Below are the code and all the weights of a small trained network. Each question names an input and a class and asks about switching units off, where a switched-off unit gives its printed mean instead of its output.

import numpy as np


def w(rows, s, z=0):
    codes = np.array(rows[::2]) - 128.0
    scale = np.full(codes.shape[1], s)
    scale[-1] = z or s
    return codes * scale


def f(y):
    return y / 2 * (1 + np.tanh(0.7978845608 * (y + 0.044715 * y**3)))


def log_softmax(a):
    a = a - a.max(-1, keepdims=True)
    return a - np.log(np.exp(a).sum(-1, keepdims=True))


def net(x, mask):
    res = np.array(x, float).reshape(1, 5) / 4 @ E
    y = f(res @ A[0][:, :-1].T + A[0][:, -1])
    res = res + np.where(mask, y, B[0][:, -1]) @ B[0][:, :-1]
    return log_softmax(res[-1] @ U[:, :-1].T + U[:, -1])


A, B = {}, {}
E = w([
[102,186,187],'x0',
[108,200,70],'x1',
[129,127,127],'x2',
[128,128,128],'x3',
[6,70,108],'x4',
],0.015)
A[0] = w([
[87,156,198,181],'neuron 0',
[106,170,204,206],'neuron 1',
[152,181,73,133],'neuron 2',
[99,87,103,123],'neuron 3',
[79,145,145,104],'neuron 4',
[172,98,194,171],'neuron 5',
[85,91,138,143],'neuron 6',
[47,165,179,132],'neuron 7',
[120,125,216,131],'neuron 8',
[146,170,178,149],'neuron 9',
[112,184,173,166],'neuron 10',
[62,129,159,127],'neuron 11',
[81,76,168,115],'neuron 12',
[173,182,133,179],'neuron 13',
[154,79,69,254],'neuron 14',
[41,133,123,95],'neuron 15',
[99,147,83,98],'neuron 16',
[147,166,107,104],'neuron 17',
[118,104,137,112],'neuron 18',
[175,202,123,171],'neuron 19',
[92,86,84,135],'neuron 20',
[159,151,75,137],'neuron 21',
[179,136,83,133],'neuron 22',
[222,110,103,203],'neuron 23',
[60,75,132,172],'neuron 24',
[51,126,124,137],'neuron 25',
[70,131,98,101],'neuron 26',
[54,124,94,92],'neuron 27',
[146,148,57,186],'neuron 28',
[37,136,88,91],'neuron 29',
[250,119,167,217],'neuron 30',
[144,167,97,112],'neuron 31',
],0.017,0.0065)
B[0] = w([
[196,93,102,188],'neuron 0',
[200,39,161,196],'neuron 1',
[74,65,182,175],'neuron 2',
[80,90,69,173],'neuron 3',
[187,145,126,161],'neuron 4',
[193,176,118,189],'neuron 5',
[93,50,8,181],'neuron 6',
[209,120,122,196],'neuron 7',
[194,93,127,176],'neuron 8',
[124,44,215,181],'neuron 9',
[151,87,145,181],'neuron 10',
[183,94,62,183],'neuron 11',
[99,55,91,186],'neuron 12',
[108,63,195,200],'neuron 13',
[60,154,153,188],'neuron 14',
[191,158,90,201],'neuron 15',
[145,200,144,157],'neuron 16',
[77,64,119,154],'neuron 17',
[117,114,128,140],'neuron 18',
[77,54,180,211],'neuron 19',
[114,138,66,186],'neuron 20',
[74,133,174,163],'neuron 21',
[58,190,182,167],'neuron 22',
[127,254,179,207],'neuron 23',
[93,116,56,217],'neuron 24',
[199,152,18,200],'neuron 25',
[136,183,57,179],'neuron 26',
[136,159,90,195],'neuron 27',
[69,192,175,173],'neuron 28',
[160,198,62,209],'neuron 29',
[198,212,220,251],'neuron 30',
[89,77,149,156],'neuron 31',
],0.0081,0.02)
U = w([
[159,254,183,254],'0',
[34,184,211,100],'1',
[189,134,214,71],'2',
[88,43,219,175],'3',
[23,55,77,210],'4',
[58,211,73,52],'5',
[161,69,85,36],'6',
[219,207,107,130],'7',
],0.0097,0.0052)

Each question gives the input, the list of numbers given to net, and the class t.
The units are the neurons (one row each of A and B). Each row of codes is followed by its name. A weight is (code - 128) times the scale printed after its matrix; where a second scale follows, it is the last column's (A, B and U).
mask holds one flag per neuron, in row order. A switched-off neuron (its flag False) gives its mean, the last column of its row in B, instead of its output. The means were averaged over made-up inputs and are rounded, as every weight is.
A unit's drop is (log p(t) with every unit on - log p(t) with that unit switched off) / (log p(t) with every unit on - log p(t) with every unit switched off).
The circuit of an input: a set's keep is (log p(t) with only the set's units on - log p(t) with every unit switched off) / (log p(t) with every unit on - log p(t) with every unit switched off). Starting from the 12 units with the biggest drops (on a tie, the unit counted first), units are removed one at a time, each time the one whose removal leaves the highest keep (on an exact tie, the one counted first), for as long as the keep stays at least 0.8.
units of the circuit, in order: the units of the circuit, biggest drop first
most important unit: the unit with the biggest drop
top k neurons: the k neurons with the biggest drops, biggest first
drop of u: that unit's drop, to one decimal
input [2,-2,-8,3,2], class 6: most important unit	neuron 30
input [2,1,8,-2,-8], class 3: units of the circuit, in order	[neuron 19; neuron 13]
input [-3,-1,0,-2,-7], class 0: top 2 neurons	[neuron 30; neuron 23]
input [1,-5,-3,1,7], class 6: top 3 neurons	[neuron 25; neuron 15; neuron 7]
input [1,1,-2,8,7], class 7: top 2 neurons	[neuron 29; neuron 15]
input [0,-2,3,2,-8], class 0: top 3 neurons	[neuron 23; neuron 30; neuron 22]
input [1,7,-2,-4,-7], class 3: drop of neuron 19	0.2
input [-7,-1,5,-2,-6], class 0: drop of neuron 30	0.2
input [-5,1,2,5,1], class 5: drop of neuron 19	0.2
input [5,3,-7,-8,8], class 7: drop of neuron 29	0.1
input [0,3,5,-4,5], class 5: top 2 neurons	[neuron 30; neuron 1]
